Below is a small trained network, with its code and all its weights. Each question gives an input and a class and asks what happens when units are switched off, that is, made to give their printed mean instead of their output.

import numpy as np


def w(rows, s, z=0):
    codes = np.array(rows[::2]) - 128.0
    scale = np.full(codes.shape[1], s)
    scale[-1] = z or s
    return codes * scale


def norm(h):
    return h / np.sqrt((h * h).mean(-1, keepdims=True) + 1e-5)


def f(y):
    return y / 2 * (1 + np.tanh(0.7978845608 * (y + 0.044715 * y**3)))


def log_softmax(a):
    a = a - a.max(-1, keepdims=True)
    return a - np.log(np.exp(a).sum(-1, keepdims=True))


def net(x, mask):
    res = np.array(x, float).reshape(1, 5) / 4 @ E
    u = 0
    for l in range(2):
        y = f(norm(res) @ A[l][:, :-1].T + A[l][:, -1])
        res = res + np.where(mask[u : u + 15], y, B[l][:, -1]) @ B[l][:, :-1]
        u += 15
    return log_softmax(norm(res)[-1] @ U[:, :-1].T + U[:, -1])


A, B = {}, {}
E = w([
[236,26,90,95,102,128],'x0',
[103,116,107,106,134,149],'x1',
[239,254,92,127,147,203],'x2',
[82,78,177,138,39,191],'x3',
[194,152,186,180,158,110],'x4',
],0.0055)
A[0] = w([
[69,123,94,124,127,88,89],'L0N0',
[167,185,100,182,159,126,158],'L0N1',
[184,190,124,152,87,193,118],'L0N2',
[128,58,170,147,151,81,162],'L0N3',
[136,145,129,69,254,56,195],'L0N4',
[158,180,85,124,103,218,236],'L0N5',
[126,184,61,160,65,227,132],'L0N6',
[80,189,156,138,79,164,198],'L0N7',
[127,88,193,182,73,238,44],'L0N8',
[72,103,124,103,103,157,205],'L0N9',
[222,61,138,63,104,148,103],'L0N10',
[79,190,174,155,151,133,73],'L0N11',
[117,118,204,128,72,216,6],'L0N12',
[151,81,155,162,170,135,145],'L0N13',
[54,213,186,44,164,132,66],'L0N14',
],0.0078,0.0014)
B[0] = w([
[171,83,160,153,132,168,168],'L0N0',
[131,89,99,67,157,129,205],'L0N1',
[96,166,6,222,172,46,225],'L0N2',
[85,66,68,166,114,193,218],'L0N3',
[93,147,192,48,14,79,230],'L0N4',
[134,36,96,180,199,34,239],'L0N5',
[167,214,111,158,198,104,216],'L0N6',
[85,216,84,126,91,108,206],'L0N7',
[192,141,194,13,134,2,230],'L0N8',
[189,201,172,152,177,128,206],'L0N9',
[105,138,113,162,46,245,254],'L0N10',
[59,128,196,193,26,243,187],'L0N11',
[148,143,135,51,132,38,198],'L0N12',
[133,182,91,121,143,157,159],'L0N13',
[104,132,143,146,80,156,204],'L0N14',
],0.0051,0.0037)
A[1] = w([
[65,186,124,80,168,102,178],'L1N0',
[30,254,130,152,60,86,91],'L1N1',
[115,167,154,214,146,83,176],'L1N2',
[139,168,145,36,81,72,188],'L1N3',
[147,106,93,86,90,134,153],'L1N4',
[209,46,69,116,111,134,154],'L1N5',
[31,120,104,203,170,99,185],'L1N6',
[93,39,158,116,113,114,106],'L1N7',
[119,58,182,197,133,128,130],'L1N8',
[81,73,168,171,132,157,117],'L1N9',
[156,172,57,139,133,128,252],'L1N10',
[111,47,181,119,147,125,151],'L1N11',
[62,103,116,61,138,86,196],'L1N12',
[112,106,131,114,99,90,84],'L1N13',
[94,90,169,135,115,113,111],'L1N14',
],0.0083,0.0019)
B[1] = w([
[175,23,237,130,91,136,179],'L1N0',
[166,81,117,99,95,196,254],'L1N1',
[77,25,119,85,100,185,177],'L1N2',
[224,92,190,16,185,45,192],'L1N3',
[130,177,207,100,147,163,165],'L1N4',
[49,146,234,122,17,253,233],'L1N5',
[178,177,105,155,102,182,189],'L1N6',
[108,174,102,190,180,60,207],'L1N7',
[146,201,48,96,201,111,172],'L1N8',
[233,99,59,151,241,157,179],'L1N9',
[13,88,123,140,169,76,199],'L1N10',
[110,221,97,174,193,120,185],'L1N11',
[227,162,94,128,178,65,187],'L1N12',
[187,175,122,80,107,139,150],'L1N13',
[91,154,66,164,143,93,170],'L1N14',
],0.0052,0.006)
U = w([
[95,111,166,131,3,255,254],'0',
[113,150,11,213,202,54,79],'1',
[195,128,209,4,96,4,48],'2',
],0.0092,0.00069)

Each question gives the input, the list of numbers given to net, and the class t.
The units are the neurons (one row each of A and B). Each row of codes is followed by its name. A weight is (code - 128) times the scale printed after its matrix; where a second scale follows, it is the last column's (A, B and U).
mask holds one flag per neuron, layer by layer. A switched-off neuron (its flag False) gives its mean, the last column of its row in B, instead of its output. The means were averaged over made-up inputs and are rounded, as every weight is.
A unit's drop is (log p(t) with every unit on - log p(t) with that unit switched off) / (log p(t) with every unit on - log p(t) with every unit switched off).
The circuit of an input: a set's keep is (log p(t) with only the set's units on - log p(t) with every unit switched off) / (log p(t) with every unit on - log p(t) with every unit switched off). Starting from the 12 units with the biggest drops (on a tie, the unit counted first), units are removed one at a time, each time the one whose removal leaves the highest keep (on an exact tie, the one counted first), for as long as the keep stays at least 0.8.
circuit, biggest first: the units of the circuit, biggest drop first
top k neurons: the k neurons with the biggest drops, biggest first
top k neurons in layer l: the k neurons of layer l with the biggest drops, biggest first
input [8,3,8,-5,0], class 0: top 3 neurons => (L1N5; L0N10; L1N7)
input [8,7,5,1,5], class 0: circuit, biggest first => (L1N5)
input [-5,4,-2,-6,8], class 2: top 3 neurons => (L0N4; L0N10; L1N3)
input [8,1,-6,-7,-1], class 0: circuit, biggest first => (L1N5; L0N10)
input [-3,3,3,4,4], class 2: top 2 neurons => (L0N8; L0N12)
input [-5,-3,7,6,-1], class 1: top 2 neurons => (L0N2; L0N6)
input [7,5,-8,-1,-8], class 1: circuit, biggest first => (L1N7; L1N11)
input [-4,8,-5,5,0], class 1: top 3 neurons in layer 0 => (L0N4; L0N0; L0N6)
input [5,-8,1,7,6], class 2: top 2 neurons => (L0N8; L0N12)
input [-4,-1,-2,-3,-8], class 0: top 2 neurons => (L0N8; L0N12)
input [-5,-5,4,-3,8], class 0: top 2 neurons => (L0N8; L0N11)
input [1,-8,2,1,4], class 1: top 2 neurons => (L0N2; L1N1)
input [-5,-5,-3,-7,6], class 2: top 4 neurons => (L0N4; L0N10; L1N3; L1N5)
input [7,8,4,-6,6], class 0: top 2 neurons => (L1N5; L0N8)
input [4,-8,7,0,-7], class 1: circuit, biggest first => (L0N2)
input [-5,1,-6,6,-2], class 1: circuit, biggest first => (L1N5; L1N9)
input [-2,-7,-8,8,-1], class 1: top 2 neurons in layer 0 => (L0N4; L0N3)
input [4,-4,-4,5,-5], class 2: top 2 neurons in layer 0 => (L0N8; L0N5)
input [-6,-3,5,-8,1], class 2: top 3 neurons in layer 0 => (L0N4; L0N10; L0N1)
input [-2,-7,3,1,2], class 1: circuit, biggest first => (L0N2)
